Below is a small trained network, with its code and all its weights. Each question gives an input and a class and asks what happens when units are switched off, that is, made to give their printed mean instead of their output.

import numpy as np


def w(rows, s, z=0):
    codes = np.array(rows[::2]) - 128.0
    scale = np.full(codes.shape[1], s)
    scale[-1] = z or s
    return codes * scale


def norm(h):
    return h / np.sqrt((h * h).mean(-1, keepdims=True) + 1e-5)


def f(y):
    return np.maximum(y, 0)


def log_softmax(a):
    a = a - a.max(-1, keepdims=True)
    return a - np.log(np.exp(a).sum(-1, keepdims=True))


def net(x, mask):
    res = np.array(x, float).reshape(1, 5) / 4 @ E
    u = 0
    for l in range(4):
        y = f(norm(res) @ A[l][:, :-1].T + A[l][:, -1])
        res = res + np.where(mask[u : u + 15], y, B[l][:, -1]) @ B[l][:, :-1]
        u += 15
    return log_softmax(norm(res)[-1] @ U[:, :-1].T + U[:, -1])


A, B = {}, {}
E = w([
[133,135,149,99,118,117,158,134,118,147,132],'x0',
[242,147,245,169,144,57,87,159,172,63,128],'x1',
[57,57,173,61,222,117,169,96,249,138,100],'x2',
[154,39,119,13,64,154,126,148,108,2,94],'x3',
[20,164,237,143,85,144,104,50,85,85,106],'x4',
],0.0052)
A[0] = w([
[175,25,72,155,178,127,118,120,142,164,177,23],'0.n1',
[164,143,52,146,135,140,194,140,173,125,114,12],'0.n2',
[170,109,163,156,142,143,118,144,149,118,101,9],'0.n3',
[225,100,120,125,119,117,142,179,212,176,155,37],'0.n4',
[165,31,134,91,84,121,132,188,67,36,118,110],'0.n5',
[96,183,139,178,79,147,145,108,132,81,136,83],'0.n6',
[137,193,159,171,167,60,126,136,159,127,160,143],'0.n7',
[110,119,194,96,165,63,111,155,255,133,30,23],'0.n8',
[179,128,92,127,120,99,121,138,88,160,97,152],'0.n9',
[93,155,169,210,182,175,110,163,125,180,139,5],'0.n10',
[125,135,128,144,148,77,181,120,92,148,152,11],'0.n11',
[127,194,245,101,152,131,62,104,108,82,126,158],'0.n12',
[125,184,116,160,88,145,88,150,112,134,128,55],'0.n13',
[117,219,141,186,153,130,144,163,174,189,159,42],'0.n14',
[191,130,166,162,99,126,87,165,46,135,182,101],'0.n15',
],0.0053,0.0025)
B[0] = w([
[127,109,127,137,103,126,115,158,172,159,166,182],'0.n1',
[121,96,110,123,95,148,110,130,175,164,158,163],'0.n2',
[120,175,138,105,170,102,111,164,134,116,130,149],'0.n3',
[102,41,157,99,128,116,57,181,89,172,159,209],'0.n4',
[162,172,122,110,192,183,67,58,121,150,165,255],'0.n5',
[79,101,163,129,91,113,116,144,143,192,175,169],'0.n6',
[165,184,148,95,186,129,120,122,112,125,90,208],'0.n7',
[89,112,100,124,132,58,182,98,99,98,154,240],'0.n8',
[140,87,121,173,131,128,128,117,129,147,187,182],'0.n9',
[146,143,152,2,134,137,136,78,121,160,101,177],'0.n10',
[151,129,95,147,135,94,89,109,147,129,70,137],'0.n11',
[137,90,157,161,131,162,86,210,154,143,109,226],'0.n12',
[185,106,129,109,55,96,136,104,87,119,192,169],'0.n13',
[148,130,120,46,157,178,93,51,131,148,134,199],'0.n14',
[98,78,100,139,147,79,176,92,90,94,177,208],'0.n15',
],0.006,0.0048)
A[1] = w([
[195,100,139,105,109,135,92,51,142,158,87,30],'1.n1',
[216,155,164,218,155,159,117,152,59,71,197,86],'1.n2',
[21,180,32,141,100,213,246,139,139,167,147,43],'1.n3',
[59,75,71,115,204,93,161,116,251,131,87,68],'1.n4',
[148,158,84,146,10,53,171,123,70,121,151,3],'1.n5',
[33,136,206,222,85,155,151,150,116,126,39,48],'1.n6',
[203,166,107,21,101,134,108,60,104,118,137,80],'1.n7',
[122,155,212,137,68,197,159,127,86,125,115,94],'1.n8',
[171,113,172,106,153,90,143,144,195,108,82,98],'1.n9',
[199,108,153,60,140,116,80,161,118,48,90,78],'1.n10',
[254,101,152,163,145,135,201,231,190,156,163,70],'1.n11',
[124,184,108,148,156,170,83,102,106,173,129,14],'1.n12',
[149,75,89,162,117,193,175,127,112,173,102,93],'1.n13',
[165,180,86,154,116,75,127,86,115,218,2,46],'1.n14',
[17,98,177,122,132,66,179,87,186,125,106,71],'1.n15',
],0.005,0.0019)
B[1] = w([
[98,146,106,137,145,162,180,156,123,82,149,157],'1.n1',
[54,109,112,161,143,67,240,91,130,147,74,217],'1.n2',
[81,203,111,150,137,48,103,211,133,61,29,211],'1.n3',
[177,91,113,182,109,78,171,50,16,116,177,255],'1.n4',
[146,9,119,173,138,52,190,80,116,117,96,169],'1.n5',
[161,65,197,60,56,111,20,151,187,254,136,163],'1.n6',
[119,139,134,203,96,146,151,72,157,92,123,218],'1.n7',
[184,56,114,114,100,118,73,134,158,173,124,169],'1.n8',
[129,162,87,243,69,116,145,107,59,96,90,189],'1.n9',
[9,248,120,101,105,189,132,131,128,79,128,214],'1.n10',
[131,139,121,111,91,153,87,190,193,126,166,198],'1.n11',
[160,149,102,131,130,110,120,84,117,146,114,163],'1.n12',
[77,183,153,125,67,85,97,159,136,121,132,168],'1.n13',
[149,161,136,87,194,167,131,35,187,143,98,150],'1.n14',
[158,66,93,179,90,79,116,91,51,129,184,222],'1.n15',
],0.0048,0.0046)
A[2] = w([
[148,146,155,206,115,153,157,129,109,128,169,76],'2.n1',
[60,159,197,130,132,163,91,48,110,147,127,201],'2.n2',
[93,162,44,67,68,184,151,116,125,118,73,84],'2.n3',
[59,127,98,118,96,123,113,125,80,147,23,85],'2.n4',
[118,103,182,99,78,163,89,151,149,167,109,63],'2.n5',
[112,118,129,84,99,213,167,104,211,64,151,48],'2.n6',
[162,170,194,101,187,138,155,223,61,122,87,95],'2.n7',
[164,206,150,166,139,123,141,191,149,75,134,138],'2.n8',
[161,163,215,136,177,94,102,169,142,76,155,62],'2.n9',
[120,191,152,136,184,179,98,125,140,175,136,36],'2.n10',
[141,134,135,116,121,131,132,166,113,127,96,4],'2.n11',
[188,123,128,130,153,175,155,253,178,139,182,79],'2.n12',
[150,178,111,205,27,137,151,166,106,126,94,93],'2.n13',
[166,113,113,94,135,195,116,132,117,35,80,44],'2.n14',
[88,111,158,98,160,67,178,112,248,92,94,132],'2.n15',
],0.006,0.0023)
B[2] = w([
[108,92,128,64,131,90,149,105,103,106,85,159],'2.n1',
[200,69,111,79,155,165,112,234,116,92,180,255],'2.n2',
[107,169,171,125,121,115,141,142,188,101,19,205],'2.n3',
[134,176,110,150,163,70,122,196,205,128,120,189],'2.n4',
[138,47,127,82,89,149,1,166,173,146,153,154],'2.n5',
[186,210,131,82,135,127,149,112,135,90,158,178],'2.n6',
[122,162,77,132,122,104,96,91,177,79,83,146],'2.n7',
[82,143,109,152,114,131,132,108,147,100,18,162],'2.n8',
[30,195,96,141,110,37,111,157,164,141,50,195],'2.n9',
[103,180,119,98,130,200,141,95,162,99,170,155],'2.n10',
[164,111,139,138,134,99,131,163,122,135,139,128],'2.n11',
[110,73,156,68,54,153,79,201,107,181,116,179],'2.n12',
[100,75,152,108,186,70,189,101,81,134,148,168],'2.n13',
[146,209,178,152,152,181,193,69,180,137,161,181],'2.n14',
[158,72,95,185,114,118,153,108,26,176,164,183],'2.n15',
],0.0058,0.0048)
A[3] = w([
[184,177,132,102,181,185,142,88,156,111,135,174],'3.n1',
[159,75,135,175,149,93,183,93,92,117,130,29],'3.n2',
[128,177,185,136,160,78,122,119,132,172,128,34],'3.n3',
[112,131,97,131,139,86,82,137,115,168,152,87],'3.n4',
[163,94,98,191,129,133,149,82,72,123,105,98],'3.n5',
[105,155,161,100,114,226,152,121,126,41,151,21],'3.n6',
[139,117,67,142,146,164,148,191,162,155,171,93],'3.n7',
[93,69,205,136,104,141,72,84,117,154,105,61],'3.n8',
[106,132,146,120,119,60,173,134,137,124,132,160],'3.n9',
[52,191,120,139,139,127,170,171,129,144,82,61],'3.n10',
[174,162,103,155,61,126,93,100,56,160,96,57],'3.n11',
[99,116,91,104,104,160,180,170,150,160,91,85],'3.n12',
[106,152,117,180,136,92,123,156,167,97,2,63],'3.n13',
[116,97,124,156,102,129,177,102,98,102,149,134],'3.n14',
[155,179,154,158,195,181,145,94,135,202,140,9],'3.n15',
],0.008,0.0016)
B[3] = w([
[246,167,174,127,95,246,164,71,147,143,91,227],'3.n1',
[30,110,67,154,205,131,136,79,86,186,243,254],'3.n2',
[166,161,118,123,83,159,177,119,134,67,81,184],'3.n3',
[135,162,183,122,71,211,146,149,149,83,94,237],'3.n4',
[87,95,141,104,170,98,179,87,54,138,176,223],'3.n5',
[167,180,175,113,123,169,196,110,132,206,115,227],'3.n6',
[106,131,255,73,81,92,13,138,81,123,86,194],'3.n7',
[159,80,55,91,82,131,95,192,126,179,155,199],'3.n8',
[77,151,67,175,141,150,158,103,98,78,122,229],'3.n9',
[153,134,133,182,163,78,114,172,159,46,86,194],'3.n10',
[115,65,101,115,217,111,163,119,155,96,224,181],'3.n11',
[159,112,172,229,131,126,102,153,151,98,110,177],'3.n12',
[90,167,45,181,190,128,119,180,210,151,59,224],'3.n13',
[124,170,131,126,172,71,138,79,138,191,159,227],'3.n14',
[200,176,204,64,54,246,203,78,125,19,109,184],'3.n15',
],0.006,0.0047)
U = w([
[78,75,102,146,183,57,188,50,61,133,232,249],'0',
[231,208,188,74,102,240,181,52,163,92,119,116],'1',
[154,38,158,81,51,130,2,220,155,188,158,58],'2',
[72,188,87,222,164,67,121,169,201,67,41,61],'3',
],0.012,0.0014)

Each question gives the input, the list of numbers given to net, and the class t.
The units are the neurons (one row each of A and B). Each row of codes is followed by its name. A weight is (code - 128) times the scale printed after its matrix; where a second scale follows, it is the last column's (A, B and U).
mask holds one flag per neuron, layer by layer. A switched-off neuron (its flag False) gives its mean, the last column of its row in B, instead of its output. The means were averaged over made-up inputs and are rounded, as every weight is.
A unit's drop is (log p(t) with every unit on - log p(t) with that unit switched off) / (log p(t) with every unit on - log p(t) with every unit switched off).
The circuit of an input: a set's keep is (log p(t) with only the set's units on - log p(t) with every unit switched off) / (log p(t) with every unit on - log p(t) with every unit switched off). Starting from the 12 units with the biggest drops (on a tie, the unit counted first), units are removed one at a time, each time the one whose removal leaves the highest keep (on an exact tie, the one counted first), for as long as the keep stays at least 0.8.
units of the circuit, in order: the units of the circuit, biggest drop first
top k neurons: the k neurons with the biggest drops, biggest first
k most important neurons of layer l: the k neurons of layer l with the biggest drops, biggest first
drop of u: that unit's drop, to one decimal
input [-5,7,5,2,-1], class 3: units of the circuit, in order	[2.n9]
input [-5,3,-6,-8,8], class 1: top 4 neurons	[0.n7, 0.n14, 0.n4, 0.n10]
input [8,-8,-4,-7,-2], class 3: top 2 neurons	[1.n3, 0.n5]
input [0,2,-3,-4,2], class 1: 2 most important neurons of layer 0	[0.n14, 0.n7]
input [-1,-8,-2,8,7], class 1: 2 most important neurons of layer 1	[1.n2, 1.n9]
input [8,4,1,3,-1], class 3: top 2 neurons	[2.n9, 0.n14]
input [-8,8,8,0,7], class 0: top 2 neurons	[0.n8, 2.n15]
input [-4,-8,4,-5,-7], class 3: top 4 neurons	[1.n3, 2.n2, 0.n12, 0.n5]
input [7,-8,6,5,6], class 3: top 2 neurons	[1.n3, 2.n4]
input [-7,4,2,-4,0], class 1: top 2 neurons	[0.n14, 0.n10]
input [3,4,-2,-3,2], class 3: top 3 neurons	[0.n12, 0.n5, 2.n9]
input [0,6,-4,-2,-5], class 3: top 3 neurons	[0.n7, 2.n9, 1.n2]
input [3,3,-6,2,6], class 0: 2 most important neurons of layer 0	[0.n15, 0.n13]
input [-8,1,-3,4,-5], class 2: top neuron	[0.n9]
input [5,4,-7,7,4], class 0: top 3 neurons	[0.n15, 1.n2, 0.n14]
input [4,-3,0,-4,-4], class 1: top 2 neurons	[0.n14, 0.n12]
input [6,1,-7,-8,-7], class 1: 3 most important neurons of layer 0	[0.n14, 0.n7, 0.n8]
input [2,-5,-1,-3,5], class 2: 2 most important neurons of layer 0	[0.n8, 0.n6]
input [2,4,-5,0,6], class 2: top 3 neurons	[0.n12, 1.n6, 0.n6]
input [8,-1,4,1,-5], class 2: 2 most important neurons of layer 1	[1.n11, 1.n2]
input [0,0,-7,7,-3], class 0: 2 most important neurons of layer 1	[1.n2, 1.n5]
input [-8,-6,-6,-8,-3], class 1: top neuron	[0.n14]
input [-5,-3,2,3,-1], class 1: top 3 neurons	[0.n5, 0.n8, 1.n2]
input [-1,6,-4,-7,-4], class 1: drop of 0.n14	2.4
input [-8,6,7,-5,4], class 0: drop of 0.n8	8.9
input [8,-7,3,-2,3], class 3: drop of 1.n3	0.2
input [4,-6,0,1,-6], class 2: most important neuron of layer 0	[0.n1]
input [1,-8,6,3,8], class 2: drop of 1.n6	1.1
